Below are the code and all the weights of a small trained network. Each question names an input and a target symbol and asks about switching units off, where a switched-off unit gives its printed mean instead of its output.

import numpy as np


def w(rows, s, z=0):
    codes = np.array(rows[::2]) - 128.0
    scale = np.full(codes.shape[1], s)
    scale[-1] = z or s
    return codes * scale


def f(y):
    return y / 2 * (1 + np.tanh(0.7978845608 * (y + 0.044715 * y**3)))


def softmax(a):
    e = np.exp(a - a.max(-1, keepdims=True))
    return e / e.sum(-1, keepdims=True)


def log_softmax(a):
    a = a - a.max(-1, keepdims=True)
    return a - np.log(np.exp(a).sum(-1, keepdims=True))


def net(x, mask):
    ids = ['βγδηθλμξπστφψω'.index(c) for c in x.split()]
    T = len(ids)
    res = E[ids] + P[:T]
    q, k, v = (res @ M[0].T for M in (Q, K, V))
    z = softmax(np.where(np.tri(T) > 0, q @ k.T / 2**0.5, -1e9)) @ v
    res = res + np.where(mask[0], z, O[0][:, -1]) @ O[0][:, :-1]
    y = f(res @ A[0][:, :-1].T + A[0][:, -1])
    res = res + np.where(mask[1:17], y, B[0][:, -1]) @ B[0][:, :-1]
    return log_softmax(res[-1] @ U[:, :-1].T + U[:, -1])


Q, K, V, O, A, B = {}, {}, {}, {}, {}, {}
E = w([
[195,75,90,160,171],'β',
[112,105,96,160,157],'γ',
[226,131,19,135,67],'δ',
[89,94,206,182,127],'η',
[110,27,132,82,117],'θ',
[74,94,99,138,171],'λ',
[197,97,37,101,58],'μ',
[44,110,213,155,98],'ξ',
[118,126,189,183,145],'π',
[96,205,79,56,122],'σ',
[121,127,36,2,117],'τ',
[199,214,38,180,203],'φ',
[126,71,251,82,129],'ψ',
[143,172,176,160,223],'ω',
],0.0092)
P = w([
[163,7,122,169,72],'0',
[143,170,136,113,73],'1',
[113,179,134,99,117],'2',
[58,109,62,207,136],'3',
[142,183,163,74,105],'4',
[112,171,128,100,111],'5',
[74,106,50,216,130],'6',
],0.013)
Q[0] = w([
[101,111,87,200,60],'h1',
[165,225,199,11,119],'h1',
],0.011)
K[0] = w([
[182,8,155,180,112],'h1',
[43,193,119,112,223],'h1',
],0.011)
V[0] = w([
[20,87,174,37,67],'h1',
[156,135,1,48,91],'h1',
],0.0096)
O[0] = w([
[5,127,110,42,76,172],'h1',
[157,114,23,40,224,251],'h1',
],0.011,0.0024)
A[0] = w([
[115,152,96,186,244,64],'n1',
[78,166,82,178,177,126],'n2',
[148,80,145,243,131,50],'n3',
[157,115,88,80,203,81],'n4',
[136,218,144,60,116,98],'n5',
[182,154,86,86,99,108],'n6',
[35,103,136,114,116,146],'n7',
[174,18,99,189,95,203],'n8',
[157,254,200,109,105,177],'n9',
[51,97,184,203,97,79],'n10',
[142,125,81,204,163,3],'n11',
[106,254,109,117,172,188],'n12',
[221,143,123,140,191,154],'n13',
[104,177,193,146,72,75],'n14',
[118,183,108,163,14,106],'n15',
[129,70,91,223,124,103],'n16',
],0.0081,0.0036)
B[0] = w([
[181,83,149,72,84,194],'n1',
[137,29,150,108,121,180],'n2',
[87,252,139,38,80,198],'n3',
[216,151,162,130,109,250],'n4',
[139,195,192,158,169,182],'n5',
[181,131,118,175,118,190],'n6',
[134,108,89,89,46,227],'n7',
[53,139,147,195,214,254],'n8',
[46,86,240,131,237,199],'n9',
[213,155,53,159,57,212],'n10',
[174,166,239,47,156,169],'n11',
[78,107,110,253,166,212],'n12',
[152,51,192,107,88,220],'n13',
[167,169,113,100,179,188],'n14',
[184,121,227,130,74,181],'n15',
[89,253,134,66,215,207],'n16',
],0.0057,0.0049)
U = w([
[148,48,117,165,170,143],'β',
[81,113,98,202,156,209],'γ',
[178,96,108,190,60,127],'δ',
[114,185,146,167,116,93],'η',
[135,73,119,36,105,66],'θ',
[45,50,105,169,122,180],'λ',
[192,143,108,126,57,151],'μ',
[116,185,156,127,74,26],'ξ',
[114,202,163,177,144,172],'π',
[73,195,95,138,196,184],'σ',
[128,169,83,73,144,147],'τ',
[192,84,162,154,164,84],'φ',
[152,156,226,2,133,3],'ψ',
[100,138,207,160,202,249],'ω',
],0.0074,0.0018)

Each question gives the input, a string of symbols that net reads in full, and the target symbol t.
The units are the heads (2 rows each of Q, K, V and O) and the neurons (one row each of A and B). Each row of codes is followed by its name. A weight is (code - 128) times the scale printed after its matrix; where a second scale follows, it is the last column's (O, A, B and U).
mask holds one flag per unit, heads first, then neurons. A switched-off unit (its flag False) gives its mean, the last column of its rows in O or B, instead of its output. The means were averaged over made-up inputs and are rounded, as every weight is.
A unit's drop is (log p(t) with every unit on - log p(t) with that unit switched off) / (log p(t) with every unit on - log p(t) with every unit switched off).
The circuit of an input: a set's keep is (log p(t) with only the set's units on - log p(t) with every unit switched off) / (log p(t) with every unit on - log p(t) with every unit switched off). Starting from the 12 units with the biggest drops (on a tie, the unit counted first), units are removed one at a time, each time the one whose removal leaves the highest keep (on an exact tie, the one counted first), for as long as the keep stays at least 0.8.
circuit, biggest first: the units of the circuit, biggest drop first
most important unit: the unit with the biggest drop
k most important neurons: the k neurons with the biggest drops, biggest first
drop of u: that unit's drop, to one decimal
input μ μ π η ω, target ω: circuit, biggest first -> [n9, h1]
input ξ σ η η ω, target ω: circuit, biggest first -> [n9, h1, n12]
input θ μ θ ψ, target λ: circuit, biggest first -> [h1, n4, n16]
input φ ψ θ μ θ θ φ, target ψ: circuit, biggest first -> [h1, n11, n3, n1]
input θ β γ μ θ τ γ, target λ: most important unit -> h1
input θ δ μ π, target λ: circuit, biggest first -> [h1, n4, n2]
input ω λ φ ω, target π: circuit, biggest first -> [h1, n3]
input ω δ φ μ θ β π, target π: circuit, biggest first -> [h1, n3]
input τ σ φ δ μ σ τ, target θ: circuit, biggest first -> [h1, n2]
input ω ω θ σ τ θ λ, target π: 3 most important neurons -> [n16, n3, n8]
input τ ψ η ψ, target θ: 2 most important neurons -> [n8, n7]
input φ ξ γ μ σ π μ, target ψ: 2 most important neurons -> [n11, n3]
input δ η β θ θ λ δ, target φ: drop of h1 -> 1.1
input γ η β γ σ, target σ: drop of n12 -> 0.4
input ω β ω β, target π: drop of h1 -> 1.0
input δ μ μ ω μ ω μ, target φ: drop of h1 -> 1.2
input ω ψ δ η, target π: most important neuron -> [n16]
